[[-1.85  0.64 -2.13  1.36  1.67  1.04  1.85  1.41 -0.07 -2.46]
 [-1.61 -0.67  0.29  0.34  2.79 -0.74  3.43  0.14 -0.98 -0.73]
 [-2.30 -0.59  0.48  1.07  2.25  0.23  1.17  0.47 -1.47 -0.59]
 [ 0.41 -0.11  0.78  2.76  0.38 -3.95 -0.95  1.20  3.10  0.08]
 [-0.03 -1.62 -0.20  1.63 -0.16 -5.09  0.06  1.86 -3.65  2.84]
 [-1.32  1.36  0.78 -1.18  1.24  1.90 -0.64 -2.10  3.78  3.62]
 [-0.12  1.12 -1.89  2.69 -2.98  0.99  3.34 -5.24  2.44 -0.42]] yields 0.64

[[ 1.75 -2.45 -1.97  1.08  1.57  1.15 -2.50  1.94 -0.88 -1.67  1.57  0.13
   2.03  1.34  2.47  1.53]
 [-2.32 -4.28  2.18 -2.42 -2.11 -2.33 -4.15 -0.30 -3.20  2.39 -2.05 -3.19
   1.83 -2.33  3.77 -2.01]
 [-1.55  2.35  1.79 -0.90 -1.40 -1.01  2.41 -1.77  0.89  1.51 -1.38 -0.06
  -1.93 -1.16 -2.40 -1.37]
 [ 0.03 -0.05 -0.01  0.05  0.01  0.01 -0.04  0.04 -0.02  0.01  0.03 -0.02
   0.01  0.04  0.01  0.01]
 [-0.06  0.00  0.06 -0.05 -0.05 -0.05  0.00 -0.04 -0.02  0.06 -0.05 -0.04
  -0.02 -0.05  0.00 -0.05]] yields -2.45

[[ 0.38 -2.42 -0.43 -0.04  0.89 -0.37  0.36 -0.41 -1.09  0.04 -2.42 -1.11]
 [ 0.22  1.95  0.21  0.86 -1.05  1.31 -0.77  2.36  0.86 -0.65  0.31  1.52]
 [ 2.27 -1.72  0.21 -2.44  1.21 -1.09  0.50  2.68  0.02  1.04 -0.84  0.40]
 [ 2.19 -1.72  0.16 -2.44  1.10 -0.97  0.50  2.68  0.02  1.04 -0.91  0.40]
 [-0.95 -1.82 -1.02 -3.49 -1.59 -3.13 -1.19  0.22  2.12  2.36 -1.13  1.52]
 [-1.11  0.76  0.65 -4.24  0.89 -3.62 -0.20 -0.25  3.66  2.05 -0.77  3.15]
 [ 1.95 -2.42  0.35 -1.99  2.07 -1.45  0.64  2.52  0.02  0.79  0.09 -0.48]
 [-0.17 -2.32 -0.48 -0.04  0.46  0.23  0.08  0.30 -0.81  0.04 -2.78 -1.11]
 [ 0.07 -1.03 -0.97  2.06 -2.12  1.55 -4.98  0.62 -3.47  1.36  0.24 -2.98]
 [ 0.15 -0.13 -0.33  3.11 -1.16  2.16 -5.27  0.62 -3.75  1.23  0.74 -3.23]
 [-0.56 -2.92 -1.91 -1.69 -3.09 -1.81 -2.59  0.46 -0.12  2.24 -1.06
  -0.61]] yields -2.42

[[-2.45  1.84  0.90 -3.91  2.10  1.58]
 [ 3.99  0.32 -0.18 -1.02  0.88  0.45]
 [ 2.51  0.38  0.83 -2.65  1.20  0.15]
 [ 1.65  2.09 -0.57 -0.92  1.64  0.05]
 [-0.97 -0.11  1.68 -5.42  2.03  1.85]
 [-2.34  0.20  1.00 -4.41  2.22  1.94]
 [ 3.19 -0.66 -0.55 -1.08  0.83  0.62]
 [ 0.08 -1.02  1.96 -4.87  1.69  1.07]
 [-2.04 -0.15  0.42 -1.86  1.42 -0.12]
 [-2.13 -1.16  1.13 -4.78  2.23  2.04]
 [ 2.94  0.35 -0.56 -1.11  0.88  0.57]] yields 1.84

[[ 2.65 -0.17  2.40  2.05 -0.31  0.08]
 [-0.05  4.72 -0.94  1.81  5.68  4.38]
 [ 1.31 -0.82  1.33  0.73 -1.04 -0.65]
 [ 1.24 -1.88  1.45  0.26 -2.30 -1.63]
 [ 4.63  1.89  3.78  4.44  2.10  2.18]] yields -0.17
---
Q: [3.20 0.61 -2.80 1.18 4.98 -1.49]
A: -1.49
Q: [2.42 2.18 3.37 -2.23 -0.80 -4.38]
A: -4.38
Q: [2.35 -4.89 3.32 -4.11 -0.01]
A: -0.01
Q: [-0.26 -0.13 3.87 -4.82 1.65]
A: 1.65
Q: [-2.37 1.86 -0.38 -4.32 -1.94]
A: -1.94
Q: [-5.75 -1.20 2.09 3.62]
A: 3.62
Q: [-1.79 -1.84 -0.65 -2.19 -4.06 -4.21]
A: -4.21
Q: [-2.74 0.13 -0.33 -1.23 -5.29]
A: -5.29
Q: [-0.64 0.02 -0.27 4.58 -0.02]
A: -0.02
Q: [1.50 4.92 1.77 -0.42]
A: -0.42
---
[[ 1.88 -4.27 -2.31 -0.75  5.75]
 [-0.29  0.31 -1.83  0.64  2.19]
 [-1.73  2.82  3.77 -1.99 -3.35]] value -2.31

[[-3.80 -2.05  0.30 -1.63  1.93 -0.09  0.86]
 [-2.83 -0.70 -3.14 -0.55  3.06  4.00  0.45]
 [-0.89  0.39 -4.36 -3.24 -0.17  2.73  4.49]] value 0.30

[[ 0.63 -1.93  0.47 -2.74  3.41]
 [-1.35 -1.27  1.17  0.46  4.83]
 [-5.86  4.21 -2.44  3.50 -2.61]] value 0.47

[[-1.45  0.60 -0.12 -1.71]
 [ 2.59  1.35 -5.29  1.03]
 [-1.25  0.59 -0.19 -1.29]] value -0.12

[[-0.01 -0.07 -0.34 -0.20 -0.05]
 [-0.46 -0.03 -0.14 -0.16 -0.72]
 [ 5.78 -2.55  0.79  0.84  2.13]] value -0.34

[[ 4.85 -0.45 -0.61 -1.73]
 [ 2.43  0.14  0.01  1.62]
 [ 1.59  1.01  0.77 -0.63]] value -0.61

[[-0.24  1.16 -0.01 -0.07 -0.23 -0.44 -0.78]
 [-5.38  4.23 -1.70 -4.93  0.46 -0.78 -1.02]
 [-0.24  1.30  1.23  0.07 -0.59 -0.45 -1.02]] value -0.01
---
Input:
4,19,-30,-12,5,29
5,-4,-19,40,4,-33
5,4,-42,14,5,-3
Output: 4

Input:
9,2,2,4,5,1
6,3,3,4,3,3
2,7,6,5,7,5
Output: 9

Input:
894,441,750,750,800
765,546,956,956,814
178,222,594,594,826
Output: 894

Input:
53,35,83,22
62,35,57,29
55,41,68,32
Output: 53

Input:
112,236,51,130
112,236,69,141
112,236,44,130
Output: 112

Input:
6,2,7,3,6,3
6,2,6,4,6,3
5,2,6,6,8,3
Output: 6

Input:
4,8,6,6,2,2
3,5,5,7,5,5
7,5,6,5,5,2
Output: 4
---
[0.10 4.87 -5.34 3.30 0.49 3.19] >> 3.30
[-0.56 5.64 -0.50 0.15 -3.55] >> -0.50
[-4.90 1.33 1.59 4.33 -4.49 -0.61] >> 4.33
[5.15 -1.50 1.62 -1.77 -0.50] >> 1.62
[1.05 -3.61 0.49 2.71 4.88] >> 0.49
[-0.07 0.68 5.09 1.58 0.05 -0.68] >> 1.58
[5.05 2.74 -2.01 -4.15 1.67] >> -2.01
[-1.93 -1.63 -2.31 2.12 5.68] >> -2.31
[-0.28 0.63 -4.56 0.24 -0.84 -0.79] >> 0.24
[-0.01 2.51 -1.06 3.07 -0.41 4.83 -2.10] >> -0.41
---
array([[3652, 3359, 2514, 2402, 7636, 6734],
       [7799, 4973, 4264, 3140, 8529, 5329],
       [8461, 3813, 3392, 9777, 7347, 3329]]) Out: 5329

array([[ 380,  249, -373,   57, -501,   53, -212],
       [-225, -184,  144, -125,  101,  -49,   90],
       [-558, -429,  797, -492,   -2,   -8,  565]]) Out: 90

array([[ 911,  838,  681, -705,  790,  360,  337],
       [ 464,  590,  471,  -92,  412,  100,  316],
       [ 505,  719,  539, -198,  437,   -7,  335]]) Out: 316

array([[-43, -31,  36, -37, -12, -15,  17],
       [-38, -38,  35, -41, -16, -17,  14],
       [ 10,  -3, -21, -17, -44,  -9, -18]]) Out: 14

array([[ 28, -28,  -4,  -8],
       [-16,  -3,   2, -12],
       [-15,  -7, -25, -12]]) Out: -12

array([[-417, -740,  561,  186,  -78],
       [-258, -355,  477,  229,  275],
       [ 173, -746,  396,  171, -232]]) Out: 275
